Each row is followed by one of two labels, saying whether the row has a hidden trait. Each part has a new trait and two new labels.
(in the rows, 128 means zero)
[167 122  78 119 129 122  78 103 185 136 109 145 102  66 108 128 116 137
 125 161 123 157  79 110 141  36  79 165 111 100 113  66 170 156  73 127
 116 154]  pov
[146 142 161 136 157 106 118 110 164 117 104 105 136 138 109 117  96  47
 104 141 136 136 132 141 112 183 108 147 149  99 126 120 175 126 143 130
 113 128]  zepef
[131 142 133 163 131 126 146 134 157 181 135  66 107 142  73 119 103  97
 139 152 121 176 124 117 120 141 146 135 120 140 128 108 131 116 107 137
 124 124]  zepef
[ 62 121  81 137  85 109  85 104 159 125 157 138 109 107 126 128 135  68
 104 120 138 101 162 136 119 112 119  48 166 125 131 127  65 105 101 141
 122 154]  pov
[124 125 158  99 175 151 136 125 118 111 111  86 115 127  58 132 118 147
 110 134 173 103  62 134 138 179 103 122 164  73 109 103 120 138 171 140
 147 144]  pov
[ 57 136  64 101 107 101  63 151 129 159 154 148 125  61 108 133 154 252
 128 118 119 124 110 156 135  50  84 151 151 141 134  76 112 165 127 159
 131 133]  pov
[ 73 139 107 136 161 151 124 142 134  92 120 137 111 103  59 117 148 156
 105 140 151 115  63 133 144 119  94 103 134  89 109 123 115 130 149 121
 152 152]  pov
[131 134  67  74 121 128  88 155 124 181 181 139 118  90 128 125 142 219
 126 145 120 102 153 147 130  20  95 106 138 139 138  70  93 158  89 159
 113 138]  pov
[104 143 165 142 119 109  90 124 144 108 130 147 119 122 152 116 128 115
 110 131 163 138  88 101 113 109 136  95 170  72  96 111  65 120 101 122
 135 155]  pov
[146 137  69  82  85 138  82 106 178  79 134 124 143 128 128 133 113 141
 138 118 138 110 240 144 144 136  93  80 117 144  99  79 191 145  89 127
 131 121]  zepef

[ 96  86 126  85 135 159 136 115 132 102 111 153 136 128 100  89 137 102
 113 150 122  99 139 103 139 210 173 117 121 171]  <67>
[100 105 108  39 140 141 111  95 152  76  83 165 141 159 124 104 175 154
 149 124 124  86 142 108 147 160 100 114 107 161]  <67>
[115 111 130  60 126 128 102 143 137  94 103 153  90 101 138 160 183 142
 155 127 164 133 134 111 139 141 133 119  95 147]  <67>
[ 99 143 163  31 124 139 122 131 152 126  83 159 116 225 140 109 161 178
 160 105 124  66 127 145 137 141 107  92  96 102]  <67>
[153 128 110 154 134 137 131 161 116 104 146 114  47  23 129 170 164 122
 123 144 158 161 130 101 121 135 155 126 116 156]  <67>
[ 93 132 190  77 100 141  95 143 133 145 134 164 133 183 122 109 166 145
 146 138 132  90 118 141 123 148 131 138  98  87]  <64>
[117  80 116 170 158 127 165 125 125 167 183 132 238 202 136  91  44 121
  96 123 107 112 120 158 161 163 170 134 158  97]  <67>
[ 91 119 151 117 105 134 106 116 136 127 135 145 183 197 123  77 125 141
 144 114 122 105 132 138 120 159 113 151 126 102]  <64>
[ 91 138 161  70  64 138  47 107 129 107 132 133 143 112 118 106 172 123
 173  84 161 130 142 104 121 139  83 175 112 110]  <67>
[153 152  94 143 109 129 130  80 138  98  91  75  90  53 118 103 128 117
 144 118  95 163 153 105  96  90 100 146 144 179]  <64>
[113 178 168  42 104 133 134  89 146 115  45 133  72 173 125 119 158 147
 157  92  98 100 128 131 121 109 105  91  99 150]  <67>
[ 99  75 126 115 147 143 133 137 121 117 145 159 160 120 115 119 122 115
 111 145 136 116 132 111 150 194 178 134 124 138]  <67>
[134 129 125  88 151 150 157 142 136 100  66 148  27  87 119 148 173 130
 129 157 120 117 126 109 121 142 157  77 100 179]  <67>
[121 110 138 119 132 144 104 173 131 127 151 144  87 115 136 136 178 152
 148 146 162 118 123 120 114 147 138 127  96  97]  <67>
